Below is a small trained network, with its code and all its weights. Each question gives an input and a class and asks what happens when units are switched off, that is, made to give their printed mean instead of their output.

import numpy as np


def w(rows, s, z=0):
    codes = np.array(rows[::2]) - 128.0
    scale = np.full(codes.shape[1], s)
    scale[-1] = z or s
    return codes * scale


def f(y):
    return np.maximum(y, 0)


def log_softmax(a):
    a = a - a.max(-1, keepdims=True)
    return a - np.log(np.exp(a).sum(-1, keepdims=True))


def net(x, mask):
    res = np.array(x, float).reshape(1, 8) / 4 @ E
    y = f(res @ A[0][:, :-1].T + A[0][:, -1])
    res = res + np.where(mask, y, B[0][:, -1]) @ B[0][:, :-1]
    return log_softmax(res[-1] @ U[:, :-1].T + U[:, -1])


A, B = {}, {}
E = w([
[159,84,135,136,134,165,131,148,121,146,136],'x0',
[85,116,120,149,107,109,108,143,136,84,106],'x1',
[161,127,137,119,147,138,128,118,136,143,141],'x2',
[157,147,184,77,1,217,37,84,169,175,36],'x3',
[199,75,137,131,115,162,162,112,159,129,141],'x4',
[196,199,132,40,136,107,166,205,56,35,66],'x5',
[145,110,131,142,132,130,119,133,143,115,122],'x6',
[116,121,126,132,125,136,120,123,127,108,131],'x7',
],0.0088)
A[0] = w([
[138,183,164,66,117,118,89,108,84,111,82,159],'n1',
[161,161,158,79,2,165,44,144,153,172,63,92],'n2',
[147,156,222,62,42,205,53,25,125,106,42,4],'n3',
[63,130,112,187,86,131,134,95,206,255,91,131],'n4',
[161,122,214,92,86,102,13,67,96,101,93,54],'n5',
[162,141,147,100,108,100,77,118,69,106,102,3],'n6',
[90,95,185,218,105,141,77,34,128,182,132,118],'n7',
[77,119,80,161,147,175,238,211,169,103,146,191],'n8',
[140,145,181,66,12,177,77,125,117,161,55,87],'n9',
[195,179,140,28,67,164,145,228,77,47,74,123],'n10',
[68,137,104,117,104,158,122,144,207,178,167,29],'n11',
[202,142,184,87,127,129,120,146,60,63,8,95],'n12',
],0.0073,0.0039)
B[0] = w([
[248,92,140,85,108,147,107,64,131,144,172,188],'n1',
[131,217,35,215,201,46,226,206,29,65,102,246],'n2',
[190,110,160,144,173,126,150,109,79,166,168,245],'n3',
[138,109,187,54,79,176,117,46,140,185,128,222],'n4',
[104,131,15,172,141,104,155,164,142,75,171,188],'n5',
[254,44,215,120,113,164,65,81,91,204,182,148],'n6',
[78,81,235,39,100,234,67,107,189,165,102,219],'n7',
[114,160,94,186,186,30,129,176,139,121,108,194],'n8',
[97,179,34,192,206,46,236,164,76,60,76,238],'n9',
[98,83,199,46,37,170,46,18,217,170,160,236],'n10',
[92,134,171,139,89,133,78,96,122,124,195,162],'n11',
[154,37,242,40,29,161,69,87,183,215,159,207],'n12',
],0.0073,0.012)
U = w([
[89,98,168,80,50,206,44,89,214,147,86,252],'0',
[174,167,55,201,255,55,224,210,44,52,180,4],'1',
],0.0073,0.0042)

Each question gives the input, the list of numbers given to net, and the class t.
The units are the neurons (one row each of A and B). Each row of codes is followed by its name. A weight is (code - 128) times the scale printed after its matrix; where a second scale follows, it is the last column's (A, B and U).
mask holds one flag per neuron, in row order. A switched-off neuron (its flag False) gives its mean, the last column of its row in B, instead of its output. The means were averaged over made-up inputs and are rounded, as every weight is.
A unit's drop is (log p(t) with every unit on - log p(t) with that unit switched off) / (log p(t) with every unit on - log p(t) with every unit switched off).
The circuit of an input: a set's keep is (log p(t) with only the set's units on - log p(t) with every unit switched off) / (log p(t) with every unit on - log p(t) with every unit switched off). Starting from all 12 units, units are removed one at a time, each time the one whose removal leaves the highest keep (on an exact tie, the one counted first), for as long as the keep stays at least 0.8.
units of the circuit, in order: the units of the circuit, biggest drop first
top k neurons: the k neurons with the biggest drops, biggest first
drop when u is switched off: that unit's drop, to one decimal
input [-1,1,-8,7,-4,-6,-7,-1], class 1: units of the circuit, in order -> n2
input [-6,-1,1,-7,-3,7,7,5], class 0: top 3 neurons -> n2, n10, n9
input [7,7,5,-6,2,7,-8,1], class 0: top 2 neurons -> n10, n2
input [-1,6,8,-5,5,5,-3,5], class 0: top 3 neurons -> n2, n9, n10
input [6,-2,8,-4,-2,-5,-5,0], class 0: top 2 neurons -> n2, n9
input [-3,7,1,3,-4,-2,0,-4], class 1: top 3 neurons -> n10, n12, n2
input [-3,-7,4,4,-3,2,-3,6], class 1: drop when n8 is switched off -> 0.0
input [-2,8,-7,7,2,0,8,-7], class 1: drop when n2 is switched off -> 0.2
input [5,-1,-1,4,-5,2,-6,8], class 1: drop when n2 is switched off -> 0.1
input [3,4,0,-5,-5,-6,2,-1], class 0: drop when n9 is switched off -> 0.4
